Below is a small trained network, with its code and all its weights. Each question gives an input and a class and asks what happens when units are switched off, that is, made to give their printed mean instead of their output.

import numpy as np


def w(rows, s, z=0):
    codes = np.array(rows[::2]) - 128.0
    scale = np.full(codes.shape[1], s)
    scale[-1] = z or s
    return codes * scale


def f(y):
    return y / 2 * (1 + np.tanh(0.7978845608 * (y + 0.044715 * y**3)))


def log_softmax(a):
    a = a - a.max(-1, keepdims=True)
    return a - np.log(np.exp(a).sum(-1, keepdims=True))


def net(x, mask):
    res = np.array(x, float).reshape(1, 7) / 4 @ E
    y = f(res @ A[0][:, :-1].T + A[0][:, -1])
    res = res + np.where(mask, y, B[0][:, -1]) @ B[0][:, :-1]
    return log_softmax(res[-1] @ U[:, :-1].T + U[:, -1])


A, B = {}, {}
E = w([
[73,70,10,120],'x0',
[204,117,65,254],'x1',
[128,124,129,131],'x2',
[125,128,128,127],'x3',
[125,126,133,129],'x4',
[131,127,126,132],'x5',
[227,64,74,89],'x6',
],0.0089)
A[0] = w([
[232,99,75,8,2],'neuron 1',
[63,142,126,155,50],'neuron 2',
[199,204,185,117,107],'neuron 3',
[60,188,125,163,39],'neuron 4',
[166,84,135,113,10],'neuron 5',
[90,102,167,49,131],'neuron 6',
[120,140,124,64,123],'neuron 7',
],0.011,0.0051)
B[0] = w([
[89,226,169,118,233],'neuron 1',
[117,196,108,90,162],'neuron 2',
[5,101,71,124,218],'neuron 3',
[197,208,157,87,185],'neuron 4',
[132,250,155,141,128],'neuron 5',
[172,86,149,207,254],'neuron 6',
[145,95,149,224,183],'neuron 7',
],0.011,0.0063)
U = w([
[156,128,101,103,240],'0',
[181,253,123,73,21],'1',
[148,119,97,102,204],'2',
[148,117,97,104,187],'3',
[191,108,119,221,2],'4',
[59,94,48,64,77],'5',
],0.012,0.0081)

Each question gives the input, the list of numbers given to net, and the class t.
The units are the neurons (one row each of A and B). Each row of codes is followed by its name. A weight is (code - 128) times the scale printed after its matrix; where a second scale follows, it is the last column's (A, B and U).
mask holds one flag per neuron, in row order. A switched-off neuron (its flag False) gives its mean, the last column of its row in B, instead of its output. The means were averaged over made-up inputs and are rounded, as every weight is.
A unit's drop is (log p(t) with every unit on - log p(t) with that unit switched off) / (log p(t) with every unit on - log p(t) with every unit switched off).
The circuit of an input: a set's keep is (log p(t) with only the set's units on - log p(t) with every unit switched off) / (log p(t) with every unit on - log p(t) with every unit switched off). Starting from all 7 units, units are removed one at a time, each time the one whose removal leaves the highest keep (on an exact tie, the one counted first), for as long as the keep stays at least 0.8.
circuit, biggest first: the units of the circuit, biggest drop first
k most important neurons: the k neurons with the biggest drops, biggest first
drop of u: that unit's drop, to one decimal
input [-7,-4,8,-1,4,0,-6], class 2: circuit, biggest first -> neuron 3; neuron 6
input [-7,-7,-5,-6,-3,-5,-2], class 4: circuit, biggest first -> neuron 6
input [5,3,-1,0,5,-4,-5], class 1: 3 most important neurons -> neuron 3; neuron 4; neuron 6
input [2,-7,0,6,1,-6,-6], class 4: 3 most important neurons -> neuron 6; neuron 7; neuron 1
input [3,-8,-7,3,-3,8,5], class 4: circuit, biggest first -> neuron 6; neuron 7
input [-5,5,6,-2,-2,8,3], class 2: circuit, biggest first -> neuron 6; neuron 3
input [8,5,-3,5,-8,-6,-8], class 1: circuit, biggest first -> neuron 4; neuron 2
input [-6,-2,2,6,3,1,8], class 1: 2 most important neurons -> neuron 1; neuron 5
input [-1,4,-2,-3,4,-3,6], class 1: 2 most important neurons -> neuron 1; neuron 6
input [-8,3,4,5,3,0,8], class 1: 2 most important neurons -> neuron 1; neuron 5
input [2,-8,-3,-2,3,5,-5], class 4: circuit, biggest first -> neuron 6; neuron 7
input [-7,6,-2,6,-2,1,3], class 5: circuit, biggest first -> neuron 3; neuron 6
input [-5,8,0,-7,-8,-2,4], class 3: 2 most important neurons -> neuron 6; neuron 3
input [-8,-1,-5,5,6,-7,-1], class 5: circuit, biggest first -> neuron 3
input [-6,-5,-4,1,3,-1,1], class 5: 2 most important neurons -> neuron 3; neuron 4
input [-5,-8,-5,2,-2,4,1], class 4: 2 most important neurons -> neuron 6; neuron 7
input [7,3,-1,-2,7,7,-7], class 1: 4 most important neurons -> neuron 4; neuron 2; neuron 3; neuron 6
input [-3,3,4,4,1,-2,8], class 1: 2 most important neurons -> neuron 1; neuron 5
input [2,4,-2,-1,-1,-8,-8], class 1: drop of neuron 4 -> 0.3
input [6,-5,2,-2,0,-1,-6], class 1: drop of neuron 1 -> -0.3
